Each row has a hidden value. The values are split into ranges, and the band after each row names the range that its value falls in. Each part has its own value, ranges and names.
[ -17   84  -60 -274 -184   20 -278  -72   42   33 -125  -95  119   12
 -313  242 -642  -17 -126 -248   14   27   47  116  -20 -132   36 -363
   89  262    0   45 -233 -116  -14 -116 -295    1  343  113   67]
R
[ -70  141    0 -240 -148   49 -321 -150  -18  -21 -207 -114   67    1
 -307  188 -688  -25 -175 -322   65   52   82  111  -40 -105   33 -358
  150  258   33   15 -214 -148   74  -70 -297   34  346  130   13]
H
[ 130 -206    5  -33    1  258   81   19  -57  142  -61    9   19 -188
    0 -193 -138 -363  202  120  -82  -45  -36    1   44  130  140 -114
   62  128  115   88  358  -92   64  121  352   77 -137 -154  -76]
R
[  18  118  -85 -307 -214   10 -260  -55  109   59 -136  -94  178   46
 -374  303 -672   46 -148 -201   33  -20    7  194  -64 -147   10 -342
  104  205  -58    5 -328 -168  -40 -120 -352   20  359  141  132]
E
[ 189 -208  -79  -15   32  302  183   59   26  293   90    9  112 -181
  -47 -108 -176 -370  148  349 -106    6  -92  100  -90   94  167   20
  -84   42   12   34  263  -48   52   96  306  104 -247 -191  122]
M
[ 244  190   14  156   77    1  470  102  431  124  -99  239  385   48
 -213  -37   84  324  -45  274  348 -346 -382  375 -504  393 -182  123
  331 -570 -191 -209   82 -535  259  619  147  153 -155  282  200]
E
[-290  116  145  215   70 -186   98   75    6 -181   42  221 -146   76
  145  -96  336   67 -246 -286  -34  314   88 -253 -297 -168   75   40
 -146   10  171 -115  132  194  -32   49  156 -125 -196   38 -148]
B
[  85  -56  -31 -157 -206   71 -111   33   92   31 -139   -8   22  -95
  -39   83 -436 -199  -21  -76 -104   50  -10   78   72  -66  -33 -222
   28  174   84   38    2  -51   37  -54  -31   89  168    4  -18]
M
[  70    8  -86 -232 -254   -3 -242   35  141   60 -103  -66   68  -95
 -121  234 -639 -100 -112 -150  -69   88   22   19   80 -107  -84 -342
  -17  330   46  121 -175  -36   57  -58 -269   17  403   99   34]
V
[  38  -98   63   46 -173  258   -5   13   52   44 -316  -41 -211 -334
   55 -332  -68 -388  166  -53 -164  -76   65  -80  -50  -20  189  151
  177  239  172  -22  227 -122   22  141  488   70  -89 -236 -281]
S
[  42  -65   20   42   -4  249   49  -34    1  147 -108  -27  -28 -231
  -62 -214 -165 -297   90   53  -34  -19   23  -15 -148   75  187   35
   92  156   81   19  228 -119  110  184  311   51 -118 -140  -80]
Q
[  17 -149   23   78 -125  249   38   29   31  117 -152  -24 -184 -356
   75 -337  -20 -450  200   -8 -202  -16  104 -138  -82  -30  256  135
   76  295  162   52  315  -24   -2  103  508   10 -150 -282 -230]
S
[ -95   -1   30   98   64 -204  165  235   82 -120  121  247  -30  184
  158   85  314  151 -256  -47  -77  317  -93 -195 -137 -146  -84    0
 -301 -127  125 -129    3  227 -113   36   44  -87 -171   93  -13]
M
[-248   83   75  219   62 -283  162   86   90 -136  207  286  -17   44
  157  -73  279   49 -146 -318   -5  257   95 -227 -289  -57   27 -136
 -106    6  144   48  301  184   27   77   95 -172 -115  109  -99]
S
[-154   -1   31   93  133  -43   21  152  -71  -53   59   83 -144   70
   49   -5  224   72 -255  -69  -67  343    6 -346 -150 -168   85   86
 -306  107  153 -102  -68  233 -103   99  101 -148 -140   -6  -90]
H
[ -95   90    2 -348 -140  170 -190 -202 -100    7 -234  -89  171  183
 -562  127 -426  -51   19 -265    0 -185   43  419 -162 -241  315 -234
  300   -2  -70 -197 -211 -271 -301 -353  -47   74  -33  -55   94]
H
[ 101 -113  -14   61 -102  198   68  124  114   99 -188  -17 -140 -285
   29 -240   14 -235  112   73 -126  -52  -27 -149  -77   15  129  191
   55  187  119  -14  128  -86   -2  252  417    1  -73 -164 -191]
H
[ 261  175   -5  206   82   58  484  100  449  176 -108  198  343  -67
 -214 -129   95  268    9  308  341 -385 -362  320 -543  431 -125  220
  359 -499 -192 -179  119 -560  292  718  247  130 -162  231  161]
R
[-168  165   29 -208 -177   16 -289 -198  -19  -41 -164  -67   68   10
 -308  135 -605  -89 -129 -416   27   43  164  166 -137 -177  135 -358
  190  245   28    7 -117 -120    9 -202 -233   17  246   71    5]
S
[-115  177    4 -150 -227   65 -382 -157   52   38 -209 -166  -46 -190
 -204  136 -786 -147 -221 -337    6  154  188  -18 -107 -159   60 -263
   77  487   60   84 -224  -70  188  -31 -291    8  435   70  -31]
B
[  73   16    4  156 -148  126  119  121  269   77 -240   19 -141 -327
   28 -269   53 -132   52   20  -64 -104  -31 -122 -247   35   83  306
  147  125   77  -64   77 -172   69  373  408    0  -35  -96 -205]
Q
[ 211   88    8  188 -115   34  350  160  439   41 -218  175   75 -153
   18 -148   74   73  -10  177   78 -210 -265  206 -341  191 -142  304
  243 -342  -36 -212   75 -344  182  480  315  157 -122  101  -13]
Z
[  48  -92  -30   71  -34  209  102   52   73  171  -55   -8  -50 -256
  -55 -230  -15 -268  127   82  -96  -40   16  -78 -188   19  228  144
   42  170   65   12  196  -74   -4  186  387  -16 -155 -185  -91]
Q
[  -8  -49  -51   -3  134  125   51  248  -32  120   20  -16 -101  111
  -75  105  212  106 -310  282 -124  324 -130 -269 -176 -263  116  320
 -469   56   43 -258 -377  213 -242   80   98  -91 -241 -105   71]
V
[ -34  129  -18 -283 -256   17 -295 -136   51  -67 -216  -72   80   48
 -264  269 -773  -68 -189 -311  -18   71   42  293   -3 -190  -23 -348
  148  126   18  -67 -257 -129   33 -233 -332  132  313  127   77]
Z
[ 200   34  -48  185 -171   67  320  222  456   92 -196  121  -22 -233
   26 -174  140    4   21  209  -49 -178 -214   97 -339   60  -39  448
  147 -204  -26 -212   -8 -248   45  417  403   89 -148  -20  -50]
Z
[  23   76   93  157   -8  119  161  -14  144   37 -189   87   -2 -175
  -13 -234  -23 -101    3   -9   86  -82  -50   46 -288  157   44   98
  211  -56   60  -78  226 -232  212  346  301   85 -114    5 -102]
S
[ -69    0   16   70   37 -168  141  170   84  -83  126  219   19  133
  115   89  142   78 -207  -58  -55  270  -72 -102 -130  -98  -78  -78
 -224 -104  101  -78   57  168  -39   23    9  -47 -120  100   22]
M
[-112    7   54  112   49 -297  176  204   96 -176  171  314   21  192
  222   92  264  139 -226 -155  -40  313  -68 -163  -98  -73 -159 -174
 -237 -150  151  -39  156  221  -24   28  -11  -82 -104  173  -24]
M
[ 108  -56 -102   11   22  210   72  284  121  212  -89  -81 -122  -65
 -104   31  150   53 -214  381 -145  168 -159 -240 -214 -215  126  480
 -359  114    0 -251 -423   81 -211  217  208  -65 -176 -157   41]
V
[  96  189  130  282 -106   97  312   49  393    5 -388  141  -23 -251
   -3 -344  162   40   17   39  148 -288 -161  137 -471  222  -31  386
  416 -242   -3 -228  157 -453  254  589  466  143 -149   49 -164]
B
[-267   68  103  190   95 -377  169   69   40 -230  254  362   42  149
  190  -33  287   98 -133 -422   39  263   81 -194 -199    2  -48 -335
  -66  -80  178   94  415  192   42   35   27 -169  -90  200 -104]
Q
[ 202 -117  -49   67 -199  113  183  251  304   99 -205   65  -85 -262
   76 -195  141 -139  140  162 -153 -151 -133  -85  -91   18   17  260
   69   60   71  -57   77 -141  -64  290  442   20  -66 -120 -159]
E
[ -70   -4   50  127   40 -263  227  176  133 -142  171  324   68  142
  210   47  220   86 -152 -125  -14  232  -82  -81 -120    8 -156 -191
 -147 -192  128  -14  254  142   36   72   38  -42 -119  169   -9]
M
[-158   11    6   89  -13 -152   -3   42   47  -33  161  136  -22  -84
   89  -30  -66 -100  -84 -277  -46  235  133 -228 -132  -45   47 -240
  -99  229  147  163  244  159   73   47   13 -144   69   59  -87]
Q
[ 184    0  -34  110  -40  121  278  135  292  153 -122   92  104 -173
 -104 -174   84   -4   99  193   59 -235 -186   87 -296  180   35  209
  190 -135  -42  -89  116 -299   68  422  355   45 -132   -1  -10]
R
[ -27  -25   -4   41  157   69   72  271  -31   36  -14   34 -141  153
   19  100  293  165 -377  253 -102  383 -156 -307 -157 -245   30  328
 -489  -13   87 -297 -364  238 -196  124   89  -75 -248  -51   25]
V
[  24  -10  -40   30  122  150   69  239   20  117  -44  -23 -118   82
  -54   96  160  117 -355  325  -99  322 -168 -216 -213 -235   67  405
 -438  -10   33 -317 -419  163 -162  153   96  -29 -236  -81   78]
M
[-291   47  140  131  172 -141   24    7 -165 -163  131  192  -88  144
  128  -33  176   -6 -252 -281   -9  408  108 -253 -164 -116   68 -182
 -220   47  205  -30  215  260   22  -33   36 -108 -175   57  -96]
S
[ 224 -265  -48  -45  -39  444   27  151  -36  251 -213 -144 -164 -295
    2 -213  -64 -389  132  379 -215    9  -92 -158   69  -20  199  271
 -130  263  118  -56   34  -29  -65  186  480   77 -185 -324 -117]
E
[-259  100  117  145   86  -87   43    7  -51  -96   51  147  -91   55
   43  -61  148   -5 -227 -226  -16  295   99 -180 -283 -152  130  -18
 -138   66  132  -89  103  156   -3   10   99  -90 -172   10  -74]
B

Part 2:
[-156  -45  196  172 -192  -42   25  -14  130   70  -73  -30  106  -26
   14  -53  -58 -163 -105  -31 -201  198  -58 -217  148   57   41   32
  -19 -118   86  135   75 -195  -64   87 -184  116 -118   95 -159]
G
[-190  -66  209  173 -187   12   12  -27  167  101  -83   -3  140  -35
   -2  -13  -83 -160 -165  -11 -193  149    9 -220  134   35   50   -2
  -63 -148   78  111   -4 -217  -25   75 -169  101  -21   97  -82]
F
[ -64   30 -247 -280  -70 -177   85  135 -175 -108  152  386  -86    1
  204  142  249 -149   50  313 -233  -14  194 -154  151 -118  -59 -145
 -139  -90 -294   85 -201  123  124  143  441 -105  -33  641   61]
A
[ -42  -70 -321 -290 -117 -173  165  130 -130   19  138  275  -42   54
  163  106   72  -29  -79  232 -157  131  165  -84   16 -303  -84  -94
 -209   74 -393  -77 -306   18  232   59  477   -7   58  506   74]
T
[ 148  143  292  118    4  138 -167  -35   48  -66   57  -29   67 -180
 -109  -99  -86   39  137 -224   33   70  -50   98  -15  100  217   -9
  101 -239  342   57  264    1  -62 -250 -230   69  -67 -338  -29]
J
[-195 -150   65   88 -184  -23   40   47   -2   23 -147  145  112   14
   49   15   97 -212 -162  154 -210  -48   93 -269  138   19   58  -78
 -126 -281  -76  147 -259 -251   41  175   38  143   86  255   65]
U
[ 120  155  219  107   27  101 -200  -79  112   78   66  -17   69 -276
  -22  -52 -107   99    9 -112  -21   98   -1  236   31  -18   74  -20
  -24  -97  187   40  162   51  -82 -266 -162  -44   49 -196  -45]
T
[-210  -54   12  -94 -200  -23  154   92   -5    4   55  187  131   23
   90   81   57 -229 -116   20 -249  201   51 -288  204  -49  -25    9
  -33  -42 -123   60  -68  -54  125  160  176   62 -147  465 -132]
G
[ 130   66  161   27  -42   79 -118   33   14  -49  -10  -87   38 -152
 -101 -114  -41   43  101 -180   21   34  -97   99  -28  -10  128    6
   89  -81  177   22  179   12  -83 -204  -72   82  -95 -305  -95]
F
[ 171   88 -407 -553  -19 -188  228   94    1  -54  429  348 -288  175
   83  263 -291  223  153  229   96  216  396  -94 -316 -491   73 -263
 -289  158 -256 -376 -253  189  456 -225  577 -203  249  296  411]
G
[  40   67  323  303  -23    4 -226 -168  188   68 -140  -13  -69 -133
  -52  -69 -151  -63   -7   74  -12 -133   56   10   61  147  162  -96
  -50 -258  256  144   46 -136 -172  -93 -329  -46  189 -270  110]
A
[ 191   15  138  -13    9  186 -179   69 -128 -125 -104   21   59 -184
 -133 -105   82   24  112 -132   98 -250  -19  155  -47   14  207  -61
   85 -252  145   26  -37    8  -32 -221   66  120   81 -371   88]
U
[ 189   58  -24  -18   14  -29 -182   30  -88  -10  -30  -69  -69 -170
  -56 -154   60   54   68  -50   31  -94 -120  308  -11 -101    3   25
   73  124  -58   11  113  108 -143 -192  112    7  -82 -253 -130]
F
[ 191  118  265    1   59  301 -202  -75  117   33   31   16   75 -239
 -173   10 -243  125    8 -217  184 -113  109  246  -97  -76  210  -78
   20  -98  239 -140   16   90   73 -399  -20  -49  257 -453  169]
X
[ -56   -1  105  262  -86 -183 -157 -121  126  116 -128  -73 -129  -16
  -12 -132  -48 -164  -93  137 -119  -52  -71   33  127   54  -31   20
   -3   94  -32  145  124 -106 -232   66 -171  -39  -66  -71 -134]
Y
[ 159  164  271  107   24  110 -208  -44  168  -25   71  -88   24 -219
 -108  -60 -150  167  150 -131   37   68   21  113 -117   26  209 -102
  -21 -263  378   40  238  -14 -104 -321 -283    2   46 -410   68]
Y
[ -27 -146 -366 -350 -146 -184  219  143 -165  -64   74  277 -173  252
   41   99   -3 -129  -35  224  -25  -52  182 -202  -69 -304    1 -103
 -109  174 -425 -181 -354    5  295  102  595   13   68  348  174]
X
[ -42   -2  221  240 -127  -65  -73  -86  147   95  -94  -88    9  -49
  -30 -113 -132  -96  -65  -36 -100  123  -82  -63   85   60   65   33
    1  -64  130  107  130 -169 -128  -11 -256   73  -55 -128 -121]
T
[ -77  -34   42  274 -106 -275 -147  -92   51   85 -180  -53 -169   13
   35 -167   67 -221  -75  224 -174  -97 -107   -6  176   90  -63   25
    1   69 -104  225   93 -134 -287  166 -140  -12 -120   24 -172]
U
[-150  -67  -80 -157 -165  -98  131  147 -174 -156   -2  322    0   79
  116   81  244 -300   25  189 -230  -60  107 -356  207   33   39  -85
  -20 -216 -164  143 -186  -32  104  251  305   51 -106  524    8]
A
[-154  -70  275  267 -178   25  -11  -36   99   49 -114    6  163  -27
  -16  -78  -34 -184 -118  -53 -182  139  -33 -232  134  142  130   15
  -21 -313  174  175   27 -295  -37   84 -280  199  -47   23  -63]
J
[  56  -42  128  340  -70 -235 -197 -171  123   88 -247 -129 -272   63
  -82 -203 -144 -131  -22  181   21 -208  -72   32    8   86   82  -25
    2   30   36  118   56 -200 -263   27 -248   -3   76 -360   20]
U
[ -70    0  183  317  -80  -96 -146 -154  132  163 -100  -14   -9  -70
   16 -110  -82 -141 -163   78 -134   44  -29   47  146   72    9   28
  -52  -43   25  145   62 -171 -142   29 -243   16   24  -26  -81]
J
[ 167   99   67 -400   25  496  -60  348 -404 -268  137  220  483 -472
  -10   18  449   79  146 -418  -67  -15  -52  242  125  -76  118   17
  169 -364   73   32  -29  289  171 -304  450  210 -176   98 -156]
T
[  90   96  264   81  -43  139 -125  -21  103    3   10  -70   94 -190
  -94  -68 -123   41   53 -208    6   91  -51   72    7   20  144    0
   62 -128  258   22  187   -4  -60 -226 -166   49  -33 -285  -73]
G
[ -10    9 -404 -417  -91 -233  184  188 -112  -74  287  286 -117   92
  162  153   88   47   69  264 -167  198  207 -135  -81 -339  -64 -160
 -222   67 -342  -95 -176   99  237   14  507  -66  -41  534  105]
X
[-198 -131   53   17 -227  -40  142   56   52   46  -56   95  112   68
   39   29  -33 -190 -151   39 -195  160   45 -319  114  -51   34  -14
  -84 -113  -72   51 -148 -210  105  146   55  141  -27  270  -40]
G
[ 139   19  176 -230   -8  473  -97  266 -286 -264  -10  144  383 -333
 -123  -16  307   22  136 -355   19 -183   -8   95   30   16  248  -46
  156 -473  201   37  -80  104  127 -260  260  247  -33 -167   21]
Y
[ 166   75   69   24   20   49 -202   19  -18   -6  -14  -62    3 -212
  -69 -117   25   95   64  -70   20  -67  -59  262  -40  -67   66  -26
   20  -41   66   31  102   52 -120 -235    1   21   -5 -286  -47]
X
[   2  148 -135 -288    7  -90   44    0   14  -40  282  434 -160  -11
  149  257  -47  -51   58  289  -94   10  365 -104   53 -159   22 -225
 -197  -50 -148  -65 -172  207  230  -33  363 -282  184  501  259]
A
[-103  -76  -79 -184 -145  -23  148  131  -26  -76   83  277   56   61
   77  149   34  -53   -8  177 -150   68  252 -332  -34 -127  127 -198
 -217 -336  -65    2 -303 -141  245   53  224   79  151  352  255]
U
[-163    3  241  144 -135   87  -20  -63  189  151  -15   61  189 -142
   38   46 -112 -109 -201  -30 -188  184   68 -110  173    2   21   -9
 -102 -135   78   82  -28 -127   22   -5 -137   20   62  166  -64]
G
[-149 -184 -113  -45 -195 -117  128   55  -10   58  -87  136  -12  144
   30   26  -27 -174 -178  177 -125   -3  103 -235   36 -153    7  -59
 -135    2 -253  -22 -301 -197  138  152  229  100   93  246   82]
X
[   8  -21 -278 -441 -114  -81  252  138  -93  -80  250  347 -103  164
   68  202 -106  -34   35  117  -15  132  262 -218  -83 -320   50 -135
 -132   94 -272 -237 -266  108  399  -24  561  -57   85  412  206]
G
[-148  -47  141  231 -165 -143  -43  -27  150   69  -96  -61   20   -6
   22  -83  -11 -124  -75  110 -221  125  -35 -195   87   65   36  -32
  -90 -174   78  196   75 -252 -152  105 -253   97  -83   49  -91]
Y
[ -65  -86 -255 -227 -136 -162  160   94  -63   50   95  230  -44   72
  130   98    0  -42 -108  217 -140  126  162 -119    7 -280  -63  -91
 -207   75 -342  -81 -297  -34  213   61  393    0   89  427   86]
G
[ 172   44 -492 -555   21 -180  168   50  -70   35  350  408 -312  138
  106  256 -238  156    8  307  121   32  409   95 -225 -552  -39 -224
 -290  351 -486 -409 -412  263  458 -195  764 -276  357  363  403]
G
[  51   48  100  246    2 -116 -251 -142  152  163  -91  -72 -104 -156
   -1 -110  -82   24  -91  159  -58  -77    5  225   26  -29  -12  -53
 -116   13    4  104   45  -77 -216 -111 -183  -83  130 -189    2]
Y
[ -15 -111  106  299 -129 -156 -106 -112   66  151 -243 -114  -82   11
  -35 -196  -97 -136 -155   78  -53  -53 -118   38   76   12   13   55
  -16   55  -65   97  -38 -238 -165   51 -163  107   39 -194  -90]
T
[-184 -118  184  166 -217  -17   67  -28  125   95 -131   13  104   41
   -8  -28 -112 -205 -177   -7 -159  125   -3 -271  132   26   64   16
  -44 -113   28   79  -78 -255   20  120 -116  139   -2   95  -64]
G

New part:
[ -82 -202  110   46  -87   68  144   17   44  172    2    4  106  -96
  107  -50  -28  -36  -84  -38  -34   21   99  118    8  125   22  -54
  -89  -55    9 -145   85   52  142  -51   33  -32 -259   -9  -35]
<49>
[ -92  -73   21   10  -97   90   95   32   45  165    1  -37   30  -57
   49  -48   63  -23  -41  -10  -26  -21   21   98   -7   73   -7  -53
  -70  -97    0  -83   68  -43  111  -51   95   18 -177   46  -53]
<60>
[  86 -103 -120  -18  254  153  138  -79  249   91 -217 -258   76   -8
 -205  352  213  239 -356  114 -683  166  290  -13  -59  293 -134  167
 -195  -74  -64  181   49 -314  -15  230 -118   12  105  537  -18]
<67>
[  30 -115  -87  117 -263   52   34   18   14 -103   -8  109   72   56
  -96   45  -42 -160  -64   64  -97 -116 -179  -49   72   95   20  -63
  -69  208    3  170   43  -13  106 -179   75  -90 -149  -70  -16]
<67>
[ 108 -334 -153  262 -370   53 -149   14  295  -42  134   98  110   46
   43 -217  -56 -208  -89 -171  -20  -70 -229 -254 -432  259   72  -30
  -75  384 -205  -67  -92  -10   27 -166   11 -252 -133  215    5]
<66>
[ -31   74 -140 -111  207  177  115  -79  175  166 -164 -289   90   41
 -254  390  337  301 -316  192 -627  210  277   41  -25  163 -180  145
 -184 -290   -5  195   49 -402  -93  296  -39   90  118  467  -20]
<63>
[-152   92  -45  -47 -336  158  -18  418   32   87   80   30   31  151
 -246 -439 -217  235  158  194  185 -188  -81 -115 -206   82  -89  120
  122  137  192   79   71   51 -142 -135  695 -176   -7   45   60]
<63>
[ -93   41 -188   40 -102   51  -19   14   29   76   27   -7  -47    8
  -27   16  197  -12    0   32  -78  -47 -160  -51  -51   -7  -52  -80
  -18  -61  -56   74   15 -188   -2  -25   72  102  -27   26    0]
<63>
[ -63 -277  -92  188  -24  -54   26 -179   16   42   54  107  124 -112
  168  191  151 -136 -152  -67 -190   99  -82  -50   -1   57   20 -163
 -104    9 -125  -24    4  -91   63   25 -320   75 -198 -127   53]
<49>
[  17 -256  -16  270 -282   12 -195   54   53  -30   46  168  169  -80
   61  191  -24  -67 -259   66 -193  136 -247 -208 -224  191   12   -2
 -153  310  -75  114  -21  -96 -249   41   -3 -126 -114 -247   94]
<66>
[-129 -206 -304  256 -177 -101 -182   25  -43 -156  205  268  192   56
  -82    0    0   53  -11  135  -89   -1 -323 -403 -195   -7  -66  -86
   79  281  -10  238  -54 -109 -276    5  -40  -52    3 -247  249]
<60>
[  21 -161 -158  185 -323   57 -119   53  177    4  109   79   44   45
   13 -176   12 -138  -30  -79   16  -88 -236 -180 -303  146   22  -44
  -41  227 -135   -7  -53  -65   -7 -134   95 -140  -99   94   13]
<60>
[-108 -161    0   91 -212   55    8  161   27   59   82   97  140   11
  -40 -185 -138   73   -8   78   32  -40  -48  -92 -134  113  -24    8
   10  133   74    2   49   51  -66  -68  233 -130 -141  -71   75]
<60>
[  17 -248 -128  188 -183   67 -143 -187   65 -204  261   18  322  -27
 -187  -70  -14 -251   -9   43  113 -207 -274 -112  -78   -3   68  -90
 -108  128  127  132  -32 -152    4 -250  -61 -310 -198  197  -76]
<60>
[  86 -279  -76   53  105  137  100 -143  332  104 -104 -194  248   30
 -143  295  156  174 -419   30 -647  259  321  -67 -220  353  -89  151
 -234  -16 -115   55   -7 -233  -26  241 -221 -119  -12  547    9]
<66>
[ -45    5 -277   80   91  -14   23 -263   42   86  -32  -48 -109  -90
  122  302  471 -170 -101  -93 -263   32 -170   19   68  -58  -24 -214
 -107 -216 -227   47  -11 -329  134   41 -349  296  -49   55  -57]
<57>
[ -23 -124 -137  112   48   -1   58  -64   27   35  -41   27  -33  -93
   57   70  133  -66  -55  -25 -155  -57 -107  -34   23   47   -4 -112
  -44   15  -89   48   49 -117   79  -53 -100  102  -83  -16   -4]
<67>
[-204  124 -125  -81  -24   23  197  197  -18  295 -122   28 -230   33
  107  -94  163  192   69    4 -119   24   58   38   14   16 -109  -76
   99 -171 -113  -71   96  -22   93   70  209  323  -15 -126   74]
<57>
[  88  -39 -216  195 -288  124 -319 -101  105 -207  171  -29  176    5
 -244  114  141 -230 -110  114  -24 -153 -455 -184 -196   24   19  -17
 -172  179   36  295  -74 -356 -194 -160   66 -250  -22  182  -95]
<63>
[-161   32  -77  -29  122   28  133   27  -99  107  -60  -13    4  -63
  -63   93  126  143  -12  146 -150  -22   11   48  158  -48  -82  -65
    2 -178   82  107  119 -129  -12   34   80  165  -52 -109   25]
<52>
[ -91    3   36   -9 -286  162   21  473   38   43   25   51   59  112
 -280 -522 -375  256  149  211  197 -260  -54 -124 -201  144  -61  161
  126  252  238   92  118  144 -152 -202  770 -276  -27   10   49]
<52>
[ -78 -195  118   46 -104   71  137   23   39  172   -1    8   98  -98
  113  -48  -30  -49  -87  -37  -24   18   87  127   14  122   27  -57
  -94  -51   12 -145   89   56  144  -57   43  -31 -266  -27  -41]
<49>
[-193 -210   12   50  -33  -31  186   75  -36  178   28  123   71  -53
  147 -120  -47   87   11  -18  -32   42  104   10   21   63  -26 -103
   49  -37   -4 -138   89  122  107    0   15   90 -210 -176  107]
<49>
[ -45  -34 -136   67  -66   52   19   58   43   42  -13   17  -16   -7
  -59  -69   63   12   -2   42  -69 -107 -129  -67  -60   43  -32  -48
   -6   32  -24   78   48 -105   -7  -80  133   16  -43   13   -1]
<52>
[  -9  -70  -88  155  -98   15  -52  170   33   76 -121   95 -109  -77
   81  113   51   66 -149   52 -241   56 -165 -142 -130  168  -52    7
  -46  203 -128  110   43 -101 -143   59  120   95   18 -200   88]
<67>
[-415 -124  110  -19   84 -124  225   71 -418  143   99  236   96 -194
  193  -10  -65   98  183  140  194    2   -6  138  430 -228  -11 -254
  137 -208  253  -82  200  181   90  -46   46  288 -318 -668  127]
<66>
[-38 -92 -71  76 -21  42  64  64  32  65 -43  20 -33 -69  12 -61  24  -3
 -18  11 -73 -96 -80 -22 -17  78 -11 -52 -16  48 -27  27  73 -50  46 -85
 101  30 -83 -15  -9]
<67>
[ -73  -29  -52   34 -179   98   23  287   41   44    6   49   13   56
 -162 -328 -179  149   87  120   75 -188  -89 -111 -147  103  -47   61
   77  167  103   76   84   42  -83 -144  467 -134  -31    0   41]
<52>
[ -97 -249   66   90  -91   29   99   15   17  109   42   66  153  -84
   87  -37  -58  -19  -80   -6  -46   30   44   29  -10  113   17  -62
  -62   23   24  -92   70   56   74  -42    2  -46 -239  -76   22]
<49>
[-216   21  -49    3   78  -20  118   81 -198   94  -17   86  -23 -102
   12    2   53  103   85  140   10  -80  -83   40  206 -114  -53 -129
   65 -134  116   77  138  -39  -11  -36  131  194 -104 -321   54]
<52>
[  -2  -29 -108   78 -274   73   18   25   10  -63    5   79   55   78
 -126    7   12 -138  -30   74  -47 -133 -197  -31   46   42    5  -71
  -58  114   10  160   44  -58   72 -174  135  -71 -132  -60  -37]
<52>
[ -46   40 -174  -15   35  101   60   -6  100   92  -63 -109   -3   31
 -137   87  203  109  -93   83 -266   -8   11  -25  -45   67  -90   10
  -59 -117  -36  119   43 -231  -13   50   65   71   31  214  -19]
<57>
[ 104 -285 -129  255 -281  100 -260 -229  114 -309  298   12  405  -21
 -260  -13  -34 -348  -79   66  108 -232 -386 -163 -147   34   98  -58
 -183  241  140  215  -69 -214  -64 -297  -71 -452 -199  253 -115]
<60>
[-214   49 -157 -103   86   27  235   54  -36  173   12  -31  -84   26
  -28 -241  110  117  200    8   52 -159   68   71  114  -88  -70 -127
  133 -241   41  -63  105  -15  210  -90  146  193  -84   78    4]
<57>
[-157 -266  -36  128  139  -36   33   45   33  177   63   48   74 -179
  163 -116   16  154  -29  -36  -62   59   36 -103 -172   84  -33  -60
   28  -13  -33 -142   50  -25  -86   75  -39   66 -102  -54  114]
<49>
[ -24 -266   20  159 -348   27   31  -38    2  -72   90  173  254   40
  -16   74 -103 -185 -132   46  -64    8 -106  -35   38  117   47  -82
 -112  197   29   66   26   68   87 -129  -35 -171 -286 -161   26]
<49>
[ -39  -59 -149   87  -11   22   33  -24   29   40  -22   20  -27  -48
   -2   18  130  -43  -29    3 -110  -79 -132  -45   -9   26  -17  -97
  -31   -4  -67   65   45 -130   37  -64   -4   73  -66  -12  -10]
<52>
